Below is a small trained network, with its code and all its weights. Each question gives an input and a class and asks what happens when units are switched off, that is, made to give their printed mean instead of their output.

import numpy as np


def w(rows, s, z=0):
    codes = np.array(rows[::2]) - 128.0
    scale = np.full(codes.shape[1], s)
    scale[-1] = z or s
    return codes * scale


def f(y):
    return y / 2 * (1 + np.tanh(0.7978845608 * (y + 0.044715 * y**3)))


def log_softmax(a):
    a = a - a.max(-1, keepdims=True)
    return a - np.log(np.exp(a).sum(-1, keepdims=True))


def net(x, mask):
    res = np.array(x, float).reshape(1, 8) / 4 @ E
    y = f(res @ A[0][:, :-1].T + A[0][:, -1])
    res = res + np.where(mask, y, B[0][:, -1]) @ B[0][:, :-1]
    return log_softmax(res[-1] @ U[:, :-1].T + U[:, -1])


A, B = {}, {}
E = w([
[74,109,122,135,161,102],'x0',
[127,144,214,109,180,190],'x1',
[224,185,61,203,133,92],'x2',
[92,84,106,162,153,131],'x3',
[110,136,83,104,2,123],'x4',
[113,144,168,112,116,62],'x5',
[185,95,199,186,75,77],'x6',
[117,162,153,130,42,114],'x7',
],0.0096)
A[0] = w([
[36,126,126,117,186,95,229],'neuron 0',
[4,74,208,94,165,215,250],'neuron 1',
[100,166,21,122,68,71,53],'neuron 2',
[182,137,242,110,166,86,213],'neuron 3',
[96,114,163,27,182,114,89],'neuron 4',
[181,230,104,66,55,22,86],'neuron 5',
[105,63,133,41,125,87,98],'neuron 6',
[189,90,207,182,107,121,184],'neuron 7',
[154,81,34,80,218,139,168],'neuron 8',
[214,213,102,133,132,221,253],'neuron 9',
[83,176,253,101,139,195,55],'neuron 10',
],0.0076,0.0026)
B[0] = w([
[124,142,34,108,115,176,191],'neuron 0',
[194,2,68,140,247,126,254],'neuron 1',
[105,77,197,132,38,79,200],'neuron 2',
[96,64,190,164,169,210,212],'neuron 3',
[107,91,89,95,108,104,185],'neuron 4',
[215,190,101,36,82,135,218],'neuron 5',
[114,123,74,141,137,144,165],'neuron 6',
[177,140,216,163,135,151,197],'neuron 7',
[161,110,164,102,199,126,198],'neuron 8',
[161,166,84,91,168,207,214],'neuron 9',
[72,135,88,166,131,112,199],'neuron 10',
],0.0085,0.0095)
U = w([
[106,47,240,200,167,123,90],'0',
[159,139,37,121,52,14,2],'1',
[158,77,65,65,254,163,231],'2',
],0.0082,0.0021)

Each question gives the input, the list of numbers given to net, and the class t.
The units are the neurons (one row each of A and B). Each row of codes is followed by its name. A weight is (code - 128) times the scale printed after its matrix; where a second scale follows, it is the last column's (A, B and U).
mask holds one flag per neuron, in row order. A switched-off neuron (its flag False) gives its mean, the last column of its row in B, instead of its output. The means were averaged over made-up inputs and are rounded, as every weight is.
A unit's drop is (log p(t) with every unit on - log p(t) with that unit switched off) / (log p(t) with every unit on - log p(t) with every unit switched off).
The circuit of an input: a set's keep is (log p(t) with only the set's units on - log p(t) with every unit switched off) / (log p(t) with every unit on - log p(t) with every unit switched off). Starting from all 11 units, units are removed one at a time, each time the one whose removal leaves the highest keep (on an exact tie, the one counted first), for as long as the keep stays at least 0.8.
units of the circuit, in order: the units of the circuit, biggest drop first
unit that matters most: the unit with the biggest drop
k most important neurons: the k neurons with the biggest drops, biggest first
drop of u: that unit's drop, to one decimal
input [4,-7,-3,2,-2,-2,-2,3], class 1: units of the circuit, in order => (neuron 3; neuron 9)
input [-7,-2,3,2,-3,8,0,-3], class 0: units of the circuit, in order => (neuron 1; neuron 0)
input [3,-4,5,4,-1,-1,4,2], class 1: unit that matters most => neuron 3
input [1,-3,-1,-4,-4,5,2,2], class 0: units of the circuit, in order => (neuron 3; neuron 1)
input [0,-5,8,-4,-7,-2,8,6], class 0: 2 most important neurons => (neuron 7; neuron 3)
input [-5,-4,7,1,-5,2,6,2], class 0: 4 most important neurons => (neuron 7; neuron 3; neuron 0; neuron 1)
input [-8,-5,-5,-8,-5,5,0,2], class 0: 3 most important neurons => (neuron 3; neuron 1; neuron 0)
input [-3,6,6,-6,-4,5,2,1], class 0: 4 most important neurons => (neuron 3; neuron 1; neuron 7; neuron 0)
input [-5,-8,-5,7,8,-6,-2,-6], class 1: 2 most important neurons => (neuron 2; neuron 3)
input [-7,-5,-2,-3,-6,1,2,-3], class 0: 3 most important neurons => (neuron 1; neuron 5; neuron 0)
input [-7,-4,-1,-2,-1,-4,-3,4], class 1: 3 most important neurons => (neuron 1; neuron 3; neuron 8)
input [-8,-4,0,-2,1,-1,-8,5], class 1: drop of neuron 2 => 0.1
input [4,-5,6,-1,-4,2,3,0], class 1: drop of neuron 1 => 0.3
input [7,-6,-2,-2,8,4,-8,-3], class 1: most important neuron => (neuron 2)
